Below is a small trained network, with its code and all its weights. Each question gives an input and a target symbol and asks what happens when units are switched off, that is, made to give their printed mean instead of their output.

import numpy as np


def w(rows, s, z=0):
    codes = np.array(rows[::2]) - 128.0
    scale = np.full(codes.shape[1], s)
    scale[-1] = z or s
    return codes * scale


def f(y):
    return y / 2 * (1 + np.tanh(0.7978845608 * (y + 0.044715 * y**3)))


def softmax(a):
    e = np.exp(a - a.max(-1, keepdims=True))
    return e / e.sum(-1, keepdims=True)


def log_softmax(a):
    a = a - a.max(-1, keepdims=True)
    return a - np.log(np.exp(a).sum(-1, keepdims=True))


def net(x, mask):
    ids = ['αβγδθλμφω'.index(c) for c in x.split()]
    T = len(ids)
    res = E[ids] + P[:T]
    u = 0
    for l in range(2):
        r = res
        for j in range(2):
            rows = slice(3 * j, 3 * j + 3)
            q, k, v = (r @ M[l][rows].T for M in (Q, K, V))
            z = softmax(np.where(np.tri(T) > 0, q @ k.T / 3**0.5, -1e9)) @ v
            o = O[l][rows]
            res = res + np.where(mask[u + j], z, o[:, -1]) @ o[:, :-1]
        u += 2
        y = f(res @ A[l][:, :-1].T + A[l][:, -1])
        res = res + np.where(mask[u : u + 8], y, B[l][:, -1]) @ B[l][:, :-1]
        u += 8
    return log_softmax(res[-1] @ U[:, :-1].T + U[:, -1])


Q, K, V, O, A, B = {}, {}, {}, {}, {}, {}
E = w([
[112,85,224,169,114,140,19,98,201],'α',
[28,49,101,90,190,130,88,118,169],'β',
[157,189,244,160,144,115,95,52,167],'γ',
[48,180,162,157,133,98,127,116,45],'δ',
[175,149,148,33,113,178,81,103,44],'θ',
[181,117,99,76,63,41,33,88,87],'λ',
[175,114,166,220,176,101,224,76,84],'μ',
[231,81,161,97,165,42,156,167,92],'φ',
[172,53,138,76,164,255,105,83,45],'ω',
],0.013)
P = w([
[134,212,48,152,235,143,62,196,174],'0',
[135,194,59,143,226,137,74,172,166],'1',
[131,179,78,135,213,133,83,162,158],'2',
[130,167,98,133,198,125,89,148,146],'3',
[126,152,116,127,183,122,97,143,140],'4',
[122,140,130,124,168,115,110,130,132],'5',
[122,128,144,120,153,110,122,121,125],'6',
[118,117,159,116,137,104,132,111,116],'7',
[119,104,174,111,123,97,142,104,107],'8',
[117,91,186,109,105,95,151,94,99],'9',
[116,80,203,104,91,88,163,87,93],'10',
[112,66,217,103,77,84,175,80,84],'11',
[110,56,231,101,60,78,186,74,78],'12',
[106,48,248,96,45,72,191,66,70],'13',
],0.013)
Q[0] = w([
[109,128,154,118,170,161,68,34,81],'0.h0',
[141,146,199,116,246,118,136,114,24],'0.h0',
[153,141,106,112,80,211,171,154,137],'0.h0',
[198,115,77,97,98,153,144,126,117],'0.h1',
[159,128,107,163,86,154,170,101,229],'0.h1',
[94,153,71,194,44,167,191,173,144],'0.h1',
],0.013)
K[0] = w([
[104,47,173,124,62,68,208,123,105],'0.h0',
[112,1,155,89,26,111,148,97,142],'0.h0',
[110,210,51,210,152,101,91,155,175],'0.h0',
[79,167,102,200,210,124,59,119,165],'0.h1',
[92,176,48,97,217,118,103,181,140],'0.h1',
[177,202,66,124,245,140,52,180,192],'0.h1',
],0.0094)
V[0] = w([
[200,150,135,135,140,105,188,180,73],'0.h0',
[133,112,76,109,112,11,115,149,215],'0.h0',
[157,112,134,176,64,121,95,87,113],'0.h0',
[116,84,47,52,127,137,105,166,51],'0.h1',
[202,163,171,8,72,158,53,117,151],'0.h1',
[24,210,130,82,74,84,119,142,101],'0.h1',
],0.012)
O[0] = w([
[17,114,131,54,148,75,64,130,179,85],'0.h0',
[100,90,195,137,160,78,131,159,28,7],'0.h0',
[154,190,69,166,233,82,92,127,123,123],'0.h0',
[183,195,189,34,145,87,141,84,167,2],'0.h1',
[111,169,125,100,109,129,184,249,138,228],'0.h1',
[185,157,188,122,166,254,57,184,148,96],'0.h1',
],0.011,0.0049)
A[0] = w([
[94,94,74,127,174,164,86,163,199,2],'0.n0',
[120,142,131,98,208,43,163,93,105,92],'0.n1',
[181,87,165,84,103,69,121,145,75,34],'0.n2',
[98,110,146,109,111,73,154,31,128,90],'0.n3',
[176,131,64,121,190,163,161,113,61,27],'0.n4',
[122,117,102,63,46,168,83,137,80,84],'0.n5',
[130,46,73,116,160,154,71,178,119,28],'0.n6',
[156,141,141,135,1,71,95,102,118,142],'0.n7',
],0.0094,0.0075)
B[0] = w([
[133,86,160,145,100,127,233,100,78,132],'0.n0',
[91,181,156,161,135,194,195,125,195,216],'0.n1',
[109,17,102,172,105,193,113,76,119,167],'0.n2',
[153,176,149,65,124,140,52,198,84,255],'0.n3',
[106,165,125,116,179,155,182,85,148,132],'0.n4',
[2,135,147,164,207,76,121,120,126,145],'0.n5',
[130,245,90,157,95,133,97,108,169,151],'0.n6',
[120,87,129,94,66,124,137,71,69,190],'0.n7',
],0.0085,0.0061)
Q[1] = w([
[186,68,127,75,174,171,138,126,166],'1.h0',
[87,88,113,88,188,74,104,148,131],'1.h0',
[122,114,103,98,191,203,168,190,58],'1.h0',
[103,166,71,150,2,65,192,64,99],'1.h1',
[114,185,75,176,103,157,205,221,47],'1.h1',
[117,75,59,142,175,205,117,87,77],'1.h1',
],0.0072)
K[1] = w([
[164,127,123,135,198,203,127,95,171],'1.h0',
[97,128,124,133,238,69,104,159,121],'1.h0',
[134,81,127,118,108,166,115,231,101],'1.h0',
[120,125,58,149,2,86,171,71,141],'1.h1',
[182,90,206,207,78,63,163,179,219],'1.h1',
[133,74,131,181,143,170,81,95,136],'1.h1',
],0.0075)
V[1] = w([
[127,137,174,172,69,115,180,108,97],'1.h0',
[131,190,241,165,22,79,81,137,166],'1.h0',
[145,68,117,111,116,170,65,142,125],'1.h0',
[80,95,94,137,152,151,125,165,221],'1.h1',
[166,123,192,170,102,80,133,110,224],'1.h1',
[139,57,106,91,9,140,3,231,148],'1.h1',
],0.005)
O[1] = w([
[132,124,94,61,191,134,113,140,190,192],'1.h0',
[98,57,70,95,176,190,203,125,125,255],'1.h0',
[122,198,104,145,128,96,146,158,138,134],'1.h0',
[97,99,179,59,110,138,167,133,72,109],'1.h1',
[58,172,68,47,161,200,141,152,40,113],'1.h1',
[172,108,129,180,254,122,245,94,157,186],'1.h1',
],0.0042,0.0031)
A[1] = w([
[172,62,52,110,146,67,106,201,190,146],'1.n0',
[126,178,151,48,124,23,153,173,181,125],'1.n1',
[104,112,93,66,97,39,48,56,129,2],'1.n2',
[117,159,204,187,35,86,87,192,141,165],'1.n3',
[184,107,235,161,163,72,230,82,98,148],'1.n4',
[169,152,158,124,138,132,70,255,54,46],'1.n5',
[119,88,31,188,89,68,232,209,90,23],'1.n6',
[160,181,87,58,80,76,180,92,189,17],'1.n7',
],0.0076,0.0088)
B[1] = w([
[6,196,91,129,97,202,170,92,100,136],'1.n0',
[137,128,127,187,129,130,155,28,116,254],'1.n1',
[97,253,231,208,143,239,201,132,133,166],'1.n2',
[86,94,139,61,112,154,172,111,121,240],'1.n3',
[171,211,216,121,103,88,102,121,115,180],'1.n4',
[152,93,96,111,28,99,85,151,121,186],'1.n5',
[225,103,120,32,217,54,132,112,116,214],'1.n6',
[113,101,162,200,151,91,71,181,109,245],'1.n7',
],0.0082,0.0056)
U = w([
[153,190,91,83,80,128,193,51,188,217],'α',
[108,157,121,205,130,48,92,64,125,123],'β',
[79,89,40,171,117,141,162,174,125,244],'γ',
[166,128,116,165,197,118,200,147,76,99],'δ',
[125,221,176,93,144,143,169,254,196,73],'θ',
[182,103,151,93,185,144,50,99,183,161],'λ',
[168,118,165,107,54,108,123,153,79,118],'μ',
[78,95,192,95,179,96,142,124,136,61],'φ',
[116,123,157,206,142,235,144,128,115,2],'ω',
],0.0086,0.0056)

Each question gives the input, a string of symbols that net reads in full, and the target symbol t.
The units are the heads (3 rows each of Q, K, V and O) and the neurons (one row each of A and B). Each row of codes is followed by its name. A weight is (code - 128) times the scale printed after its matrix; where a second scale follows, it is the last column's (O, A, B and U).
mask holds one flag per unit, layer by layer, with each layer's heads first. A switched-off unit (its flag False) gives its mean, the last column of its rows in O or B, instead of its output. The means were averaged over made-up inputs and are rounded, as every weight is.
A unit's drop is (log p(t) with every unit on - log p(t) with that unit switched off) / (log p(t) with every unit on - log p(t) with every unit switched off).
The circuit of an input: a set's keep is (log p(t) with only the set's units on - log p(t) with every unit switched off) / (log p(t) with every unit on - log p(t) with every unit switched off). Starting from the 12 units with the biggest drops (on a tie, the unit counted first), units are removed one at a time, each time the one whose removal leaves the highest keep (on an exact tie, the one counted first), for as long as the keep stays at least 0.8.
circuit, biggest first: the units of the circuit, biggest drop first
k most important neurons of layer l: the k neurons of layer l with the biggest drops, biggest first
heads that matter: for each layer, one digit per head in row order, 1 if its drop is at least 0.15 and else 0, layers parted by /
input ω ω α φ γ, target φ: circuit, biggest first => (0.h0)
input γ θ α α, target θ: heads that matter => 11 / 00
input ω γ γ α γ, target δ: circuit, biggest first => (0.h1 0.h0 1.n6)
input γ λ ω α γ ω γ β δ β, target ω: circuit, biggest first => (0.h1 0.h0)
input γ β β ω λ ω, target θ: circuit, biggest first => (0.n1 0.h1 0.h0)
input γ ω δ γ μ γ ω δ γ δ θ, target θ: heads that matter => 01 / 00
input ω φ γ ω γ θ γ μ γ, target ω: heads that matter => 11 / 00
input ω θ λ φ ω λ γ, target θ: heads that matter => 11 / 00
input ω γ γ γ δ β γ μ λ β β, target μ: circuit, biggest first => (0.h0 1.n4)
input ω φ γ φ ω φ, target β: circuit, biggest first => (1.n7 0.h1)
input θ ω δ β γ γ γ β δ ω γ γ, target γ: heads that matter => 11 / 00
input ω λ θ μ, target α: heads that matter => 01 / 00
input ω δ ω φ ω δ δ δ α β β, target μ: circuit, biggest first => (1.n4 0.h0)
input γ μ δ δ, target β: heads that matter => 01 / 11
input γ δ α γ θ δ α ω λ α, target α: circuit, biggest first => (0.h1 1.n1 1.n7)
input α ω γ θ δ, target θ: circuit, biggest first => (0.h1)
input δ λ γ γ γ φ γ θ γ φ δ δ β, target λ: heads that matter => 01 / 00
input γ α λ ω θ φ, target α: heads that matter => 00 / 00
input γ γ δ β δ γ γ γ γ, target δ: circuit, biggest first => (1.n6 0.h1 0.h0)
input ω α μ λ γ γ λ γ γ, target μ: heads that matter => 11 / 01
input γ γ γ α ω λ γ δ α β μ β α δ, target δ: circuit, biggest first => (0.h0)
input θ γ δ β φ μ γ γ β θ ω β, target α: heads that matter => 00 / 00
input γ β γ δ θ δ λ δ δ, target λ: heads that matter => 01 / 00
input δ γ δ δ γ δ ω ω ω μ, target α: heads that matter => 00 / 00
input φ λ γ α α ω β ω, target α: heads that matter => 01 / 00
input β δ γ θ α, target α: heads that matter => 01 / 00
input ω φ γ β λ δ α θ β δ μ γ γ, target β: circuit, biggest first => (0.h0)
input φ γ γ γ δ β γ γ θ λ ω α δ, target α: circuit, biggest first => (0.h0 1.n7)
input γ α ω δ γ δ δ μ φ ω γ γ λ ω, target θ: circuit, biggest first => (0.h0 0.h1 0.n1)
input μ γ α α δ γ α γ θ ω γ μ δ, target ω: 2 most important neurons of layer 1 => (1.n2 1.n6)
